Here is a tiny trained network, its code and every weight. The questions are about switching its units off for an input and a class, where a switched-off unit gives its printed mean instead of its output.

import numpy as np


def w(rows, s, z=0):
    codes = np.array(rows[::2]) - 128.0
    scale = np.full(codes.shape[1], s)
    scale[-1] = z or s
    return codes * scale


def norm(h):
    return h / np.sqrt((h * h).mean(-1, keepdims=True) + 1e-5)


def f(y):
    return y / 2 * (1 + np.tanh(0.7978845608 * (y + 0.044715 * y**3)))


def log_softmax(a):
    a = a - a.max(-1, keepdims=True)
    return a - np.log(np.exp(a).sum(-1, keepdims=True))


def net(x, mask):
    res = np.array(x, float).reshape(1, 4) / 4 @ E
    u = 0
    for l in range(3):
        y = f(norm(res) @ A[l][:, :-1].T + A[l][:, -1])
        res = res + np.where(mask[u : u + 12], y, B[l][:, -1]) @ B[l][:, :-1]
        u += 12
    return log_softmax(norm(res)[-1] @ U[:, :-1].T + U[:, -1])


A, B = {}, {}
E = w([
[130,129,126],'x0',
[169,187,3],'x1',
[32,71,78],'x2',
[63,206,152],'x3',
],0.0052)
A[0] = w([
[14,124,72,94],'0.n0',
[172,30,106,124],'0.n1',
[89,206,136,120],'0.n2',
[130,119,71,158],'0.n3',
[79,83,225,82],'0.n4',
[145,151,129,90],'0.n5',
[146,104,117,100],'0.n6',
[15,62,32,36],'0.n7',
[123,101,91,68],'0.n8',
[157,107,117,101],'0.n9',
[2,248,164,2],'0.n10',
[78,205,149,63],'0.n11',
],0.0099,0.006)
B[0] = w([
[57,120,97,236],'0.n0',
[154,36,145,250],'0.n1',
[137,165,63,198],'0.n2',
[106,73,113,209],'0.n3',
[65,139,155,242],'0.n4',
[147,141,122,107],'0.n5',
[142,110,132,115],'0.n6',
[65,93,108,252],'0.n7',
[132,115,133,103],'0.n8',
[167,85,150,122],'0.n9',
[89,254,91,228],'0.n10',
[116,243,132,156],'0.n11',
],0.0075,0.0027)
A[1] = w([
[87,170,125,116],'1.n0',
[136,89,74,99],'1.n1',
[138,151,45,169],'1.n2',
[157,137,2,111],'1.n3',
[220,197,175,92],'1.n4',
[165,162,153,62],'1.n5',
[166,89,119,71],'1.n6',
[105,130,137,52],'1.n7',
[198,179,182,121],'1.n8',
[218,164,172,100],'1.n9',
[87,154,84,162],'1.n10',
[86,205,103,2],'1.n11',
],0.013,0.0045)
B[1] = w([
[169,92,119,187],'1.n0',
[128,171,131,172],'1.n1',
[139,115,193,240],'1.n2',
[94,147,254,252],'1.n3',
[48,82,112,238],'1.n4',
[82,130,130,131],'1.n5',
[146,146,110,154],'1.n6',
[132,120,129,105],'1.n7',
[11,71,66,214],'1.n8',
[39,43,90,213],'1.n9',
[138,71,174,225],'1.n10',
[166,86,93,198],'1.n11',
],0.0093,0.0038)
A[2] = w([
[165,161,151,28],'2.n0',
[118,137,254,101],'2.n1',
[97,88,208,165],'2.n2',
[159,147,149,56],'2.n3',
[65,198,146,209],'2.n4',
[119,126,125,99],'2.n5',
[253,19,108,194],'2.n6',
[99,182,112,208],'2.n7',
[122,217,113,168],'2.n8',
[117,197,96,143],'2.n9',
[159,153,140,4],'2.n10',
[208,179,154,158],'2.n11',
],0.011,0.0036)
B[2] = w([
[112,76,118,110],'2.n0',
[184,189,213,194],'2.n1',
[209,176,131,253],'2.n2',
[116,106,120,109],'2.n3',
[232,62,107,224],'2.n4',
[129,124,131,127],'2.n5',
[121,255,10,216],'2.n6',
[172,73,105,167],'2.n7',
[179,117,59,146],'2.n8',
[178,121,86,136],'2.n9',
[83,86,127,106],'2.n10',
[117,63,57,127],'2.n11',
],0.0075,0.0064)
U = w([
[24,75,109,94],'0',
[157,171,214,104],'1',
[178,162,9,53],'2',
[121,138,120,254],'3',
],0.015,0.0067)

Each question gives the input, the list of numbers given to net, and the class t.
The units are the neurons (one row each of A and B). Each row of codes is followed by its name. A weight is (code - 128) times the scale printed after its matrix; where a second scale follows, it is the last column's (A, B and U).
mask holds one flag per neuron, layer by layer. A switched-off neuron (its flag False) gives its mean, the last column of its row in B, instead of its output. The means were averaged over made-up inputs and are rounded, as every weight is.
A unit's drop is (log p(t) with every unit on - log p(t) with that unit switched off) / (log p(t) with every unit on - log p(t) with every unit switched off).
The circuit of an input: a set's keep is (log p(t) with only the set's units on - log p(t) with every unit switched off) / (log p(t) with every unit on - log p(t) with every unit switched off). Starting from the 12 units with the biggest drops (on a tie, the unit counted first), units are removed one at a time, each time the one whose removal leaves the highest keep (on an exact tie, the one counted first), for as long as the keep stays at least 0.8.
circuit, biggest first: the units of the circuit, biggest drop first
top k neurons: the k neurons with the biggest drops, biggest first
top k neurons in layer l: the k neurons of layer l with the biggest drops, biggest first
drop when u is switched off: that unit's drop, to one decimal
input [-1,-5,-3,6], class 2: top 2 neurons => [1.n3, 0.n10]
input [4,-4,-3,-6], class 2: circuit, biggest first => [2.n6, 1.n3]
input [2,8,-7,1], class 1: circuit, biggest first => [1.n3]
input [-1,3,-3,-2], class 0: top 3 neurons in layer 0 => [0.n7, 0.n0, 0.n2]
input [7,-4,5,-7], class 2: top 2 neurons in layer 1 => [1.n3, 1.n8]
input [0,6,-7,-3], class 0: top 2 neurons => [1.n9, 1.n8]
input [1,6,2,5], class 1: top 3 neurons => [1.n3, 1.n10, 1.n2]
input [1,-1,0,-4], class 2: circuit, biggest first => [2.n6, 1.n3, 0.n1]
input [-2,8,6,5], class 1: top 4 neurons in layer 1 => [1.n3, 1.n2, 1.n10, 1.n8]
input [1,3,-4,-2], class 0: top 3 neurons in layer 0 => [0.n0, 0.n7, 0.n2]
input [0,1,-6,6], class 0: top 2 neurons => [1.n8, 1.n4]
input [-5,-8,6,0], class 1: top 3 neurons in layer 1 => [1.n8, 1.n9, 1.n4]
input [2,-3,2,3], class 1: top 3 neurons in layer 2 => [2.n6, 2.n11, 2.n1]
input [-4,3,-6,-6], class 0: top 2 neurons in layer 1 => [1.n9, 1.n8]
input [1,-4,-3,-6], class 2: top 2 neurons in layer 1 => [1.n3, 1.n2]
input [-2,-5,3,6], class 2: top 2 neurons in layer 0 => [0.n10, 0.n1]
input [3,0,5,6], class 2: top neuron => [0.n10]
input [-6,3,2,7], class 2: drop when 0.n11 is switched off => 0.1
input [-6,-1,3,-7], class 2: drop when 2.n6 is switched off => 0.4
input [-1,5,-1,4], class 1: drop when 1.n11 is switched off => 0.0
input [0,8,-6,5], class 1: drop when 1.n2 is switched off => 0.4
input [-1,-2,5,6], class 2: top neuron in layer 2 => [2.n4]
